Below is a small trained network, with its code and all its weights. Each question gives an input and a class and asks what happens when units are switched off, that is, made to give their printed mean instead of their output.

import numpy as np


def w(rows, s, z=0):
    codes = np.array(rows[::2]) - 128.0
    scale = np.full(codes.shape[1], s)
    scale[-1] = z or s
    return codes * scale


def f(y):
    return y / 2 * (1 + np.tanh(0.7978845608 * (y + 0.044715 * y**3)))


def log_softmax(a):
    a = a - a.max(-1, keepdims=True)
    return a - np.log(np.exp(a).sum(-1, keepdims=True))


def net(x, mask):
    res = np.array(x, float).reshape(1, 7) / 4 @ E
    y = f(res @ A[0][:, :-1].T + A[0][:, -1])
    res = res + np.where(mask, y, B[0][:, -1]) @ B[0][:, :-1]
    return log_softmax(res[-1] @ U[:, :-1].T + U[:, -1])


A, B = {}, {}
E = w([
[11,195,80,146,200,220,140],'x0',
[131,147,123,120,126,117,121],'x1',
[128,129,131,128,129,129,130],'x2',
[139,151,109,122,116,121,124],'x3',
[212,79,136,65,190,196,64],'x4',
[117,101,161,139,157,128,137],'x5',
[92,94,64,33,137,90,243],'x6',
],0.011)
A[0] = w([
[178,91,117,85,185,172,86,190],'neuron 0',
[165,132,152,150,161,150,128,128],'neuron 1',
[154,170,200,204,70,136,115,254],'neuron 2',
[71,90,141,100,97,78,234,175],'neuron 3',
[168,123,117,31,153,170,213,159],'neuron 4',
[155,59,137,29,85,54,141,187],'neuron 5',
[161,182,161,66,192,238,87,189],'neuron 6',
[223,62,165,98,107,126,104,192],'neuron 7',
[2,170,78,170,108,113,167,209],'neuron 8',
[94,187,183,198,84,152,149,198],'neuron 9',
[106,221,175,203,188,204,93,130],'neuron 10',
],0.011,0.0057)
B[0] = w([
[205,121,102,80,148,183,65,215],'neuron 0',
[160,121,63,59,54,125,109,152],'neuron 1',
[237,47,66,214,165,83,55,233],'neuron 2',
[69,206,165,83,56,74,168,224],'neuron 3',
[126,255,246,84,228,177,147,208],'neuron 4',
[221,226,200,158,90,140,143,245],'neuron 5',
[128,113,46,47,66,213,97,225],'neuron 6',
[177,113,249,165,78,143,113,248],'neuron 7',
[92,198,67,134,156,66,110,245],'neuron 8',
[124,126,93,246,178,112,204,205],'neuron 9',
[156,114,56,151,127,183,184,229],'neuron 10',
],0.0079,0.015)
U = w([
[168,53,160,177,105,2,124,133],'0',
[145,160,184,96,63,54,190,211],'1',
[178,79,179,102,85,130,42,155],'2',
[192,158,205,93,145,172,188,129],'3',
[144,155,120,174,196,144,166,127],'4',
[47,155,146,57,167,87,164,182],'5',
[154,90,93,65,72,197,165,72],'6',
[112,157,154,2,215,168,152,2],'7',
],0.0099,0.0026)

Each question gives the input, the list of numbers given to net, and the class t.
The units are the neurons (one row each of A and B). Each row of codes is followed by its name. A weight is (code - 128) times the scale printed after its matrix; where a second scale follows, it is the last column's (A, B and U).
mask holds one flag per neuron, in row order. A switched-off neuron (its flag False) gives its mean, the last column of its row in B, instead of its output. The means were averaged over made-up inputs and are rounded, as every weight is.
A unit's drop is (log p(t) with every unit on - log p(t) with that unit switched off) / (log p(t) with every unit on - log p(t) with every unit switched off).
The circuit of an input: a set's keep is (log p(t) with only the set's units on - log p(t) with every unit switched off) / (log p(t) with every unit on - log p(t) with every unit switched off). Starting from all 11 units, units are removed one at a time, each time the one whose removal leaves the highest keep (on an exact tie, the one counted first), for as long as the keep stays at least 0.8.
units of the circuit, in order: the units of the circuit, biggest drop first
unit that matters most: the unit with the biggest drop
top k neurons: the k neurons with the biggest drops, biggest first
drop of u: that unit's drop, to one decimal
input [5,-5,1,4,3,4,0], class 6: top 2 neurons -> (neuron 6; neuron 10)
input [8,3,2,-3,0,3,8], class 5: units of the circuit, in order -> (neuron 8; neuron 3)
input [3,5,-3,-8,-8,0,1], class 5: top 4 neurons -> (neuron 3; neuron 8; neuron 5; neuron 7)
input [1,2,-3,6,1,2,2], class 7: unit that matters most -> neuron 7
input [1,4,2,-3,4,-5,7], class 7: top 4 neurons -> (neuron 7; neuron 4; neuron 2; neuron 9)
input [0,-5,-2,-3,-7,-4,-8], class 0: top 2 neurons -> (neuron 2; neuron 4)
input [7,4,-8,1,0,-2,1], class 5: units of the circuit, in order -> (neuron 2; neuron 8)
input [-2,-4,-6,0,-8,5,0], class 0: units of the circuit, in order -> (neuron 2; neuron 4)
input [-6,8,4,8,2,-7,2], class 3: units of the circuit, in order -> (neuron 5; neuron 3)
input [3,2,-3,-3,8,-4,0], class 6: top 2 neurons -> (neuron 6; neuron 8)
input [-2,-7,-6,-3,0,4,3], class 1: top 4 neurons -> (neuron 3; neuron 0; neuron 10; neuron 6)
input [-8,4,-3,-5,2,-5,8], class 3: top 2 neurons -> (neuron 4; neuron 5)
input [0,8,7,4,-8,1,-2], class 0: top 2 neurons -> (neuron 4; neuron 2)
input [-7,-7,0,-5,-1,5,-5], class 0: units of the circuit, in order -> (neuron 2)
input [7,6,2,7,5,0,-1], class 6: top 2 neurons -> (neuron 6; neuron 10)
input [3,1,-1,7,4,-3,-8], class 6: top 2 neurons -> (neuron 10; neuron 6)
input [4,-6,3,-1,8,-6,-5], class 6: drop of neuron 9 -> 0.0
input [7,-2,-2,-1,2,-8,-4], class 6: drop of neuron 6 -> 0.5
input [1,5,5,7,0,0,-5], class 4: drop of neuron 8 -> -0.2
input [2,8,4,1,6,3,4], class 7: drop of neuron 4 -> 0.2
input [-7,6,-2,1,-1,-7,-3], class 0: unit that matters most -> neuron 6
